Here is a tiny trained network, its code and every weight. The questions are about switching its units off for an input and a target symbol, where a switched-off unit gives its printed mean instead of its output.

import numpy as np


def w(rows, s, z=0):
    codes = np.array(rows[::2]) - 128.0
    scale = np.full(codes.shape[1], s)
    scale[-1] = z or s
    return codes * scale


def norm(h):
    return h / np.sqrt((h * h).mean(-1, keepdims=True) + 1e-5)


def f(y):
    return np.maximum(y, 0)


def softmax(a):
    e = np.exp(a - a.max(-1, keepdims=True))
    return e / e.sum(-1, keepdims=True)


def log_softmax(a):
    a = a - a.max(-1, keepdims=True)
    return a - np.log(np.exp(a).sum(-1, keepdims=True))


def net(x, mask):
    ids = ['ΘΛΞΣΨαβδεζμτω'.index(c) for c in x.split()]
    T = len(ids)
    res = E[ids] + P[:T]
    q, k, v = (norm(res) @ M[0].T for M in (Q, K, V))
    z = softmax(np.where(np.tri(T) > 0, q @ k.T / 3**0.5, -1e9)) @ v
    res = res + np.where(mask[0], z, O[0][:, -1]) @ O[0][:, :-1]
    y = f(norm(res) @ A[0][:, :-1].T + A[0][:, -1])
    res = res + np.where(mask[1:9], y, B[0][:, -1]) @ B[0][:, :-1]
    return log_softmax(norm(res)[-1] @ U[:, :-1].T + U[:, -1])


Q, K, V, O, A, B = {}, {}, {}, {}, {}, {}
E = w([
[178,210,95,97],'Θ',
[251,57,9,128],'Λ',
[64,138,138,153],'Ξ',
[116,134,104,25],'Σ',
[175,128,128,148],'Ψ',
[187,96,160,128],'α',
[169,160,166,163],'β',
[168,124,134,143],'δ',
[172,125,133,144],'ε',
[170,129,127,148],'ζ',
[116,195,54,156],'μ',
[84,130,197,120],'τ',
[168,128,132,145],'ω',
],0.012)
P = w([
[136,255,115,72],'0',
[139,226,119,113],'1',
[146,213,120,136],'2',
[152,195,124,146],'3',
[159,178,121,155],'4',
[158,162,122,163],'5',
[155,144,118,170],'6',
[154,125,120,172],'7',
[153,107,116,181],'8',
[155,86,115,186],'9',
[155,63,121,193],'10',
[153,45,124,204],'11',
[145,34,132,206],'12',
],0.0045)
Q[0] = w([
[118,142,128,126],'H0',
[149,124,141,148],'H0',
[30,105,15,3],'H0',
],0.018)
K[0] = w([
[120,161,103,138],'H0',
[123,72,194,178],'H0',
[138,211,83,10],'H0',
],0.012)
V[0] = w([
[150,254,131,145],'H0',
[159,142,214,85],'H0',
[171,139,43,38],'H0',
],0.0055)
O[0] = w([
[57,1,135,148,255],'H0',
[168,57,139,89,179],'H0',
[194,96,163,207,50],'H0',
],0.0043,0.0042)
A[0] = w([
[170,84,162,60,174],'N0',
[143,25,54,67,153],'N1',
[120,213,144,106,182],'N2',
[169,176,3,148,116],'N3',
[141,101,79,203,121],'N4',
[142,92,229,155,7],'N5',
[132,179,159,189,130],'N6',
[45,55,43,189,252],'N7',
],0.0066,0.0022)
B[0] = w([
[22,130,120,192,195],'N0',
[133,255,187,51,187],'N1',
[162,36,164,182,168],'N2',
[26,48,139,72,193],'N3',
[112,173,119,98,235],'N4',
[137,66,63,77,248],'N5',
[93,172,89,166,239],'N6',
[249,171,133,200,253],'N7',
],0.0054,0.0033)
U = w([
[128,75,70,68,197],'Θ',
[186,85,63,71,109],'Λ',
[111,93,178,120,255],'Ξ',
[115,210,144,59,216],'Σ',
[212,67,210,106,94],'Ψ',
[143,121,130,131,95],'α',
[129,112,125,127,62],'β',
[85,196,190,191,103],'δ',
[51,138,8,133,107],'ε',
[142,110,122,122,61],'ζ',
[141,113,129,122,52],'μ',
[104,4,111,206,101],'τ',
[210,183,177,109,131],'ω',
],0.014,0.007)

Each question gives the input, a string of symbols that net reads in full, and the target symbol t.
The units are the heads (3 rows each of Q, K, V and O) and the neurons (one row each of A and B). Each row of codes is followed by its name. A weight is (code - 128) times the scale printed after its matrix; where a second scale follows, it is the last column's (O, A, B and U).
mask holds one flag per unit, heads first, then neurons. A switched-off unit (its flag False) gives its mean, the last column of its rows in O or B, instead of its output. The means were averaged over made-up inputs and are rounded, as every weight is.
A unit's drop is (log p(t) with every unit on - log p(t) with that unit switched off) / (log p(t) with every unit on - log p(t) with every unit switched off).
The circuit of an input: a set's keep is (log p(t) with only the set's units on - log p(t) with every unit switched off) / (log p(t) with every unit on - log p(t) with every unit switched off). Starting from all 9 units, units are removed one at a time, each time the one whose removal leaves the highest keep (on an exact tie, the one counted first), for as long as the keep stays at least 0.8.
units of the circuit, in order: the units of the circuit, biggest drop first
unit that matters most: the unit with the biggest drop
k most important neurons: the k neurons with the biggest drops, biggest first
input β β Ξ Ψ Θ δ δ Ξ Ψ, target ε: units of the circuit, in order => H0, N3, N4
input Σ β Ξ β β α Λ Ψ Ξ β Ψ, target ω: units of the circuit, in order => N1, N4
input β ζ μ α ε, target τ: units of the circuit, in order => N7, N3
input β δ Ξ Ξ ω τ Λ τ β β, target τ: unit that matters most => N1
input Ξ δ α Ψ, target τ: units of the circuit, in order => N1, N3
input β β β ω Ξ Ξ β τ β Λ τ τ δ, target Σ: 3 most important neurons => N1, N7, N5
input ζ Ξ β β Ξ β Ψ Ξ Θ, target Θ: units of the circuit, in order => N3, N2
input Ψ ζ τ ω β β β μ β Ψ β Ξ, target δ: units of the circuit, in order => N7, N5
input τ Ξ α β ω δ Σ, target Σ: 3 most important neurons => N1, N0, N5
input β β β τ Ξ ε, target ε: units of the circuit, in order => N7, H0, N4
input ω Ξ β δ Ξ β δ, target ω: 2 most important neurons => N1, N4
input Ξ ε α δ, target τ: 2 most important neurons => N0, N7
input Λ Ψ ω β β Ψ β δ μ Ξ, target δ: 3 most important neurons => N7, N5, N2
input Ψ Ξ μ μ β β ε, target ω: 2 most important neurons => N1, N4
input α Ξ β α ω, target τ: 4 most important neurons => N7, N1, N0, N3
input α ζ ζ ζ Σ β β ζ τ β τ ζ, target Σ: 3 most important neurons => N1, N4, N5
input Ξ β Ξ β ω β β, target τ: 2 most important neurons => N1, N5
input ζ δ β Ξ δ, target ε: unit that matters most => N7
input δ ε ω δ τ μ β Ξ τ β Ξ τ ε, target Σ: 2 most important neurons => N1, N5
input Σ Θ τ δ, target Σ: unit that matters most => N1
